Below are the code and all the weights of a small trained network. Each question names an input and a target symbol and asks about switching units off, where a switched-off unit gives its printed mean instead of its output.

import numpy as np


def w(rows, s, z=0):
    codes = np.array(rows[::2]) - 128.0
    scale = np.full(codes.shape[1], s)
    scale[-1] = z or s
    return codes * scale


def f(y):
    return y / 2 * (1 + np.tanh(0.7978845608 * (y + 0.044715 * y**3)))


def softmax(a):
    e = np.exp(a - a.max(-1, keepdims=True))
    return e / e.sum(-1, keepdims=True)


def log_softmax(a):
    a = a - a.max(-1, keepdims=True)
    return a - np.log(np.exp(a).sum(-1, keepdims=True))


def net(x, mask):
    ids = ['αγζηθξπσφω'.index(c) for c in x.split()]
    T = len(ids)
    res = E[ids] + P[:T]
    u = 0
    for l in range(2):
        r = res
        for j in range(3):
            rows = slice(2 * j, 2 * j + 2)
            q, k, v = (r @ M[l][rows].T for M in (Q, K, V))
            z = softmax(np.where(np.tri(T) > 0, q @ k.T / 2**0.5, -1e9)) @ v
            o = O[l][rows]
            res = res + np.where(mask[u + j], z, o[:, -1]) @ o[:, :-1]
        u += 3
        y = f(res @ A[l][:, :-1].T + A[l][:, -1])
        res = res + np.where(mask[u : u + 12], y, B[l][:, -1]) @ B[l][:, :-1]
        u += 12
    return log_softmax(res[-1] @ U[:, :-1].T + U[:, -1])


Q, K, V, O, A, B = {}, {}, {}, {}, {}, {}
E = w([
[157,85,123,130,54,105,96],'α',
[52,72,148,171,94,130,139],'γ',
[164,98,89,94,126,159,192],'ζ',
[164,97,107,131,147,193,209],'η',
[99,137,142,178,161,111,210],'θ',
[100,107,93,99,149,110,188],'ξ',
[193,210,164,94,170,114,97],'π',
[212,147,98,103,182,107,234],'σ',
[151,126,176,184,195,179,126],'φ',
[3,116,154,82,194,143,95],'ω',
],0.011)
P = w([
[62,181,30,193,150,168,91],'0',
[109,187,71,177,104,188,96],'1',
[122,169,97,170,106,179,104],'2',
[115,174,133,149,103,174,114],'3',
[122,134,140,149,118,148,110],'4',
[91,173,195,111,93,149,124],'5',
[120,115,179,117,140,124,119],'6',
[120,90,191,104,152,120,124],'7',
[115,83,206,85,161,114,133],'8',
[102,86,234,67,152,106,138],'9',
[90,83,254,45,154,98,146],'10',
[101,36,243,45,190,87,140],'11',
],0.0068)
Q[0] = w([
[93,172,125,60,11,124,194],'0.h1',
[242,36,77,105,202,140,157],'0.h1',
[149,134,132,152,127,166,115],'0.h2',
[129,100,173,115,124,142,150],'0.h2',
[207,105,243,97,196,216,139],'0.h3',
[99,102,220,186,183,195,172],'0.h3',
],0.011)
K[0] = w([
[118,117,130,41,45,78,236],'0.h1',
[221,20,61,107,217,103,107],'0.h1',
[101,102,111,98,131,122,163],'0.h2',
[133,136,102,94,140,117,101],'0.h2',
[149,50,195,5,147,71,170],'0.h3',
[166,73,252,100,149,73,204],'0.h3',
],0.011)
V[0] = w([
[115,92,114,151,173,102,111],'0.h1',
[151,18,68,204,208,112,88],'0.h1',
[184,108,122,132,113,114,150],'0.h2',
[140,92,255,72,143,86,150],'0.h2',
[131,90,119,105,129,122,138],'0.h3',
[143,208,130,117,125,155,157],'0.h3',
],0.0097)
O[0] = w([
[93,175,171,110,87,161,154,108],'0.h1',
[37,249,213,67,17,161,146,62],'0.h1',
[108,94,162,113,129,72,114,67],'0.h2',
[190,61,206,132,65,109,216,41],'0.h2',
[134,154,161,133,134,119,133,79],'0.h3',
[160,2,53,157,199,106,65,251],'0.h3',
],0.0048,0.0027)
A[0] = w([
[117,103,160,121,39,158,81,192],'0.n1',
[133,199,122,92,40,90,107,1],'0.n2',
[79,121,93,157,44,156,160,47],'0.n3',
[232,170,122,180,141,141,206,33],'0.n4',
[214,208,20,58,95,2,239,43],'0.n5',
[134,96,29,50,64,112,180,116],'0.n6',
[159,193,88,128,90,116,122,65],'0.n7',
[228,37,136,249,28,182,170,170],'0.n8',
[58,136,215,216,69,161,147,19],'0.n9',
[166,79,89,128,128,121,149,111],'0.n10',
[96,173,157,160,74,87,91,220],'0.n11',
[74,41,80,198,30,161,226,217],'0.n12',
],0.0068,0.0028)
B[0] = w([
[145,62,86,139,195,100,110,115],'0.n1',
[38,89,95,156,111,55,112,12],'0.n2',
[173,93,103,162,87,138,103,50],'0.n3',
[68,163,163,137,55,88,80,133],'0.n4',
[91,67,127,112,153,126,7,113],'0.n5',
[137,135,121,59,136,199,121,86],'0.n6',
[95,126,111,119,114,84,86,73],'0.n7',
[70,139,111,90,184,122,128,188],'0.n8',
[220,106,109,143,104,131,97,96],'0.n9',
[119,161,152,99,98,153,155,135],'0.n10',
[140,117,105,117,194,125,138,158],'0.n11',
[184,178,88,90,203,68,140,246],'0.n12',
],0.012,0.0012)
Q[1] = w([
[133,187,149,119,87,86,103],'1.h1',
[105,139,69,139,3,108,210],'1.h1',
[122,119,144,136,83,148,70],'1.h2',
[82,67,108,205,50,142,143],'1.h2',
[197,167,173,140,214,144,122],'1.h3',
[100,141,145,182,72,120,125],'1.h3',
],0.019)
K[1] = w([
[94,68,81,130,114,166,160],'1.h1',
[96,173,15,212,152,182,32],'1.h1',
[94,123,43,175,93,124,163],'1.h2',
[124,245,8,128,96,163,69],'1.h2',
[115,36,213,44,112,93,173],'1.h3',
[125,144,31,125,129,168,135],'1.h3',
],0.015)
V[1] = w([
[127,128,74,142,111,135,243],'1.h1',
[94,109,143,241,162,89,127],'1.h1',
[124,129,67,75,146,60,225],'1.h2',
[179,152,118,85,135,24,74],'1.h2',
[141,42,62,71,96,172,120],'1.h3',
[250,178,101,150,113,127,185],'1.h3',
],0.016)
O[1] = w([
[54,117,84,178,32,121,99,48],'1.h1',
[117,136,146,1,91,147,139,106],'1.h1',
[55,179,118,148,23,189,135,78],'1.h2',
[136,178,172,138,149,235,147,154],'1.h2',
[121,192,206,165,144,52,107,2],'1.h3',
[114,73,209,189,132,215,145,138],'1.h3',
],0.0087,0.005)
A[1] = w([
[61,183,171,166,183,113,161,187],'1.n1',
[124,79,119,62,62,165,94,169],'1.n2',
[7,75,153,148,200,183,69,4],'1.n3',
[158,149,155,164,113,163,121,87],'1.n4',
[243,86,159,141,67,138,72,122],'1.n5',
[115,157,120,163,59,123,117,137],'1.n6',
[77,26,118,135,155,127,117,236],'1.n7',
[196,106,101,89,104,61,147,119],'1.n8',
[164,192,91,117,103,111,100,21],'1.n9',
[217,130,94,157,88,159,94,115],'1.n10',
[163,228,140,148,84,151,90,211],'1.n11',
[175,167,77,148,138,122,215,186],'1.n12',
],0.012,0.0023)
B[1] = w([
[136,186,191,137,191,164,10,184],'1.n1',
[184,224,103,85,115,186,101,154],'1.n2',
[83,80,6,159,168,108,198,218],'1.n3',
[76,94,243,115,105,125,191,190],'1.n4',
[157,157,166,144,24,148,148,196],'1.n5',
[84,186,181,115,124,19,146,147],'1.n6',
[200,220,112,157,114,139,145,222],'1.n7',
[84,187,139,160,128,130,195,253],'1.n8',
[67,68,167,87,62,87,150,159],'1.n9',
[66,145,107,146,162,124,176,170],'1.n10',
[60,201,60,108,52,165,75,168],'1.n11',
[116,144,135,99,199,104,107,237],'1.n12',
],0.013,0.0064)
U = w([
[149,135,168,74,133,99,18,145],'α',
[67,95,143,108,160,216,145,118],'γ',
[107,131,144,254,137,73,84,49],'ζ',
[102,97,96,217,90,94,151,59],'η',
[149,136,86,90,47,145,136,82],'θ',
[109,136,131,186,99,87,85,70],'ξ',
[234,101,131,134,196,131,166,164],'π',
[107,165,70,96,203,88,111,210],'σ',
[144,217,174,166,119,125,193,156],'φ',
[85,138,145,111,115,61,161,1],'ω',
],0.0048,0.005)

Each question gives the input, a string of symbols that net reads in full, and the target symbol t.
The units are the heads (2 rows each of Q, K, V and O) and the neurons (one row each of A and B). Each row of codes is followed by its name. A weight is (code - 128) times the scale printed after its matrix; where a second scale follows, it is the last column's (O, A, B and U).
mask holds one flag per unit, layer by layer, with each layer's heads first. A switched-off unit (its flag False) gives its mean, the last column of its rows in O or B, instead of its output. The means were averaged over made-up inputs and are rounded, as every weight is.
A unit's drop is (log p(t) with every unit on - log p(t) with that unit switched off) / (log p(t) with every unit on - log p(t) with every unit switched off).
top k neurons: the k neurons with the biggest drops, biggest first
k most important neurons of layer l: the k neurons of layer l with the biggest drops, biggest first
heads that matter: for each layer, one digit per head in row order, 1 if its drop is at least 0.15 and else 0, layers parted by /
input π π η π φ π π α π, target α: 2 most important neurons of layer 1 : (1.n1; 1.n8)
input φ φ π φ π γ γ ζ π ζ π, target γ: top 3 neurons : (1.n4; 0.n12; 1.n7)
input π π π φ σ θ α, target θ: 3 most important neurons of layer 1 : (1.n2; 1.n12; 1.n1)
input π θ φ π φ π φ, target π: heads that matter : 000 / 000
input π η ζ π γ ζ φ, target ζ: 2 most important neurons of layer 0 : (0.n6; 0.n10)
input π σ α π, target α: top 2 neurons : (0.n5; 1.n1)
input π γ π ξ π θ σ, target θ: heads that matter : 000 / 110
input ω ω π, target ω: heads that matter : 000 / 011
input φ φ φ ζ φ φ φ ζ γ, target ζ: 2 most important neurons of layer 0 : (0.n12; 0.n9)
input σ γ ω φ, target σ: top neuron : (1.n5)
input θ ζ π π π ζ π α, target γ: heads that matter : 010 / 011
input ω γ σ θ, target σ: top 2 neurons : (0.n5; 0.n4)
input φ σ π θ π α θ γ, target θ: top 2 neurons : (0.n12; 1.n2)
input ξ γ ζ σ ω π η, target σ: heads that matter : 000 / 001
input θ π π θ π π π ω, target π: 3 most important neurons of layer 0 : (0.n12; 0.n8; 0.n11)
input φ π π γ, target π: top neuron : (0.n3)
input ζ ω γ, target σ: top 3 neurons : (0.n12; 1.n12; 1.n5)
input π π π α φ π ω π φ π ζ, target π: heads that matter : 010 / 101
input θ ω θ, target ω: heads that matter : 000 / 111
input γ θ π θ, target γ: heads that matter : 000 / 011
input π π α φ η ω π θ ζ φ, target ζ: heads that matter : 000 / 101
input φ η γ α η θ ξ θ ω π θ π, target θ: heads that matter : 000 / 111
input φ θ φ θ η ζ ζ η, target ζ: top 2 neurons : (1.n1; 0.n12)
